Below is a small trained network, with its code and all its weights. Each question gives an input and a class and asks what happens when units are switched off, that is, made to give their printed mean instead of their output.

import numpy as np


def w(rows, s, z=0):
    codes = np.array(rows[::2]) - 128.0
    scale = np.full(codes.shape[1], s)
    scale[-1] = z or s
    return codes * scale


def f(y):
    return y / 2 * (1 + np.tanh(0.7978845608 * (y + 0.044715 * y**3)))


def log_softmax(a):
    a = a - a.max(-1, keepdims=True)
    return a - np.log(np.exp(a).sum(-1, keepdims=True))


def net(x, mask):
    res = np.array(x, float).reshape(1, 8) / 4 @ E
    y = f(res @ A[0][:, :-1].T + A[0][:, -1])
    res = res + np.where(mask, y, B[0][:, -1]) @ B[0][:, :-1]
    return log_softmax(res[-1] @ U[:, :-1].T + U[:, -1])


A, B = {}, {}
E = w([
[160,149,74,129,160,59,174,183,147,185],'x0',
[103,156,191,186,80,177,187,139,96,135],'x1',
[178,150,110,74,104,165,111,85,161,26],'x2',
[171,5,193,199,95,171,178,167,70,106],'x3',
[123,142,83,59,151,175,90,70,28,174],'x4',
[168,99,138,37,61,136,185,102,135,96],'x5',
[104,81,143,62,198,83,110,197,104,140],'x6',
[53,72,178,115,99,148,90,50,177,159],'x7',
],0.014)
A[0] = w([
[61,113,90,112,151,120,161,170,149,193,253],'neuron 0',
[187,171,74,85,105,174,188,56,91,73,32],'neuron 1',
[178,119,109,146,110,22,220,152,106,231,102],'neuron 2',
[109,137,130,9,129,39,187,43,116,76,219],'neuron 3',
[161,254,44,187,82,102,119,27,107,122,211],'neuron 4',
[180,171,107,215,89,140,158,82,117,124,187],'neuron 5',
[240,126,83,31,154,123,59,202,90,59,86],'neuron 6',
[98,136,52,81,101,50,70,135,206,115,59],'neuron 7',
[167,135,167,51,120,43,179,57,98,112,248],'neuron 8',
],0.008,0.003)
B[0] = w([
[78,107,124,119,111,115,76,180,101,204,192],'neuron 0',
[207,161,154,91,110,223,163,130,171,120,229],'neuron 1',
[175,97,96,132,86,141,114,201,143,210,216],'neuron 2',
[129,137,133,11,48,158,148,97,214,168,247],'neuron 3',
[188,219,38,211,175,230,165,67,143,190,238],'neuron 4',
[129,145,126,207,146,218,149,118,86,127,195],'neuron 5',
[190,102,20,49,209,74,149,160,66,2,246],'neuron 6',
[167,151,157,101,194,52,101,79,176,126,220],'neuron 7',
[155,99,90,100,56,139,204,138,54,167,216],'neuron 8',
],0.0088,0.016)
U = w([
[144,116,145,17,47,160,172,72,168,136,5],'0',
[55,101,119,59,151,153,52,66,44,230,186],'1',
[195,125,76,39,178,129,126,186,75,47,158],'2',
[176,202,87,178,101,176,133,76,113,135,58],'3',
[175,8,216,168,85,161,129,109,145,61,253],'4',
[101,154,213,188,104,157,124,182,120,90,122],'5',
[84,195,104,75,152,84,50,77,237,147,173],'6',
[164,86,128,169,132,67,211,229,136,217,49],'7',
],0.014,0.004)

Each question gives the input, the list of numbers given to net, and the class t.
The units are the neurons (one row each of A and B). Each row of codes is followed by its name. A weight is (code - 128) times the scale printed after its matrix; where a second scale follows, it is the last column's (A, B and U).
mask holds one flag per neuron, in row order. A switched-off neuron (its flag False) gives its mean, the last column of its row in B, instead of its output. The means were averaged over made-up inputs and are rounded, as every weight is.
A unit's drop is (log p(t) with every unit on - log p(t) with that unit switched off) / (log p(t) with every unit on - log p(t) with every unit switched off).
The circuit of an input: a set's keep is (log p(t) with only the set's units on - log p(t) with every unit switched off) / (log p(t) with every unit on - log p(t) with every unit switched off). Starting from all 9 units, units are removed one at a time, each time the one whose removal leaves the highest keep (on an exact tie, the one counted first), for as long as the keep stays at least 0.8.
circuit, biggest first: the units of the circuit, biggest drop first
most important unit: the unit with the biggest drop
top k neurons: the k neurons with the biggest drops, biggest first
drop when u is switched off: that unit's drop, to one decimal
input [-1,5,2,5,-8,-6,7,4], class 4: most important unit	neuron 4
input [-5,2,0,0,8,1,-3,4], class 3: circuit, biggest first	[neuron 4; neuron 3]
input [3,-1,1,7,-3,5,4,3], class 7: top 3 neurons	[neuron 1; neuron 2; neuron 3]
input [-2,-1,-7,6,0,-8,-2,5], class 1: circuit, biggest first	[neuron 1; neuron 2]
input [-2,5,0,1,-1,-5,5,-4], class 7: top 3 neurons	[neuron 6; neuron 5; neuron 1]
input [7,1,-2,-7,-5,8,6,-3], class 7: top 2 neurons	[neuron 2; neuron 0]
input [1,-7,-8,0,-6,8,-2,4], class 7: top 3 neurons	[neuron 2; neuron 1; neuron 0]
input [0,-7,-4,5,5,3,-3,3], class 1: top 3 neurons	[neuron 1; neuron 6; neuron 3]
input [8,0,3,-1,-6,-1,-3,6], class 6: top 2 neurons	[neuron 8; neuron 7]
input [2,-7,4,-8,5,3,5,8], class 0: top 2 neurons	[neuron 3; neuron 8]
input [8,-2,-5,-4,8,-7,3,-6], class 7: top 2 neurons	[neuron 2; neuron 0]
input [-2,-3,-4,0,5,2,4,0], class 1: top 2 neurons	[neuron 1; neuron 0]
input [5,-1,3,-7,5,2,3,2], class 0: drop when neuron 3 is switched off	4.5
input [-3,6,2,7,0,7,-2,6], class 4: most important unit	neuron 3
input [-3,0,-5,0,4,-2,2,-3], class 1: drop when neuron 6 is switched off	0.3
input [-7,7,6,-8,8,1,-5,8], class 3: drop when neuron 0 is switched off	0.0
